Each row is followed by its class.
[ 11  18 -18  -7  -2  33  18 -15  26  12 -13 -24 -52 -18 -10  -8 -19 -11
  -2  -3 -16  11 -10   9 -12   9   8   7  -4 -11  -3 -28  26  -3  31] | Q_856
[ 14   2 -23   3 -30 -13 -17  -6  -9  -1 -10  -9 -23  11 -18  31   5  -3
  -1  11 -10  19   1   1  19 -26  -5  -2  17  -6 -22 -20   3  -9   6] | Q_693
[ 14   2 -13 -16 -26 -12 -19  -4 -17  -5  -4  -2 -14  12 -10  29   2   3
   2  10  -3  15   5  -4   5 -17  -5  -4  16   2  -6  -8  10   6  -4] | Q_693
[ -3 -15  -3  17   1   8  -8  90  90  14 -17   7  15  20 -28   4  20  11
   9 -16 -33  79  48  18  43 -23 -11  -1   4  43  55 -35  -6 -33  23] | Q_693
[ 10 -13 -11  -3 -30  -2 -31  -8 -18   4  -1  -9 -23  25  -9  27   5 -14
   6   6  -2  12  13   4  -2 -11   1  -5  11  16 -16 -15  19   7  -8] | Q_693
[ 13  -5  -9  -7 -28  -4 -24 -12 -31   1  -4 -19 -10  16  -8  32   5  -5
   2   7  -7  17   7   2   8 -14   0  -5  17   5 -13 -13  22   1  -9] | Q_693
[  9  22 -15 -11 -31  24  11  -7  12   2 -16  -3 -45 -10 -12  11 -22 -14
   2 -15   2  -5  -3   2  -7   7   9   9   2  -3 -18 -25  24  -1  18] | Q_856
[ 17  -2  -6   3 -35 -19 -21   2 -18  -5  -1 -13   8  25  -5  29  13   5
  -4  21  -3  18   3   0  18 -15   4 -17  18   9 -17   4  19  -1   1] | Q_693
[ -7   6  -6  33   1 -63  13   6 -55   8 -14 -33   0  11  11  44  43  -2
  -7  -6 -10  51 -29   2  18 -10  -3  -2   8   0 -14  17  -8  17   8] | Q_693
[ 30   8 -52  30 -59  17  37  29  53 -18 -18   5 -66  11 -10   9 -36 -38
   0  64   4 -15  10 -13  31 -19  15  -6  -1 -69 -51  20   8  -6  42] | Q_856
[ 12  11 -10  -8  -3  25  10   2  31   6 -12  -1 -30 -17  -8  -9 -11 -12
   0  -8  -5   8   2  -1  -1   3   3   5  -6   0   4 -33  10  -7  16] | Q_856
[ 17  16 -18  -4 -20   9  17  -2  34   7 -18   0 -34  -4 -10  -3 -12 -15
   3  -1   0   2  -2  -2  -9   4   2   2  -9  -1 -11 -28  11  -5  21] | Q_856
[ 21  21 -24  -6 -20  -4  17  -9  23   9 -18   1 -35   5 -17   6 -24 -17
   3  -3  -2   6 -12  -1 -15   2   5   0  -6   6 -11 -20  18  -5  20] | Q_856
[-39   1 -12 -19 -28  43 -15  52  41 -11 -24  -2 -79  27 -41  47 -54 -14
  17 -31 -45  34  55  -2 -13  -3 -29  35  24  69  62  -5   3   7  -6] | Q_693
[  0   8 -25   8 -20  -6 -12   5 -29   2   5 -15 -46   4 -16  38 -30  -6
 -15  12 -18  34  -5   5   3 -22  -2  11  13 -25 -13   0  16   8   0] | Q_693
[  2  11 -22  -9 -26  18  15  -3  42   5 -14   9 -36  -2 -12  -5 -14 -20
  11  -6  -6 -10   0 -10  -8   3  -1  12  -6  11  -2 -36   1   4  14] | Q_856
[ 12  -1 -18   0 -24  -2 -10  -9 -17  -5 -12 -16 -26   7  -7  25   6 -10
  -2  12  -9  11   1  -7   8 -11  -3  -2  14  -5 -14 -15  11   8   2] | Q_693
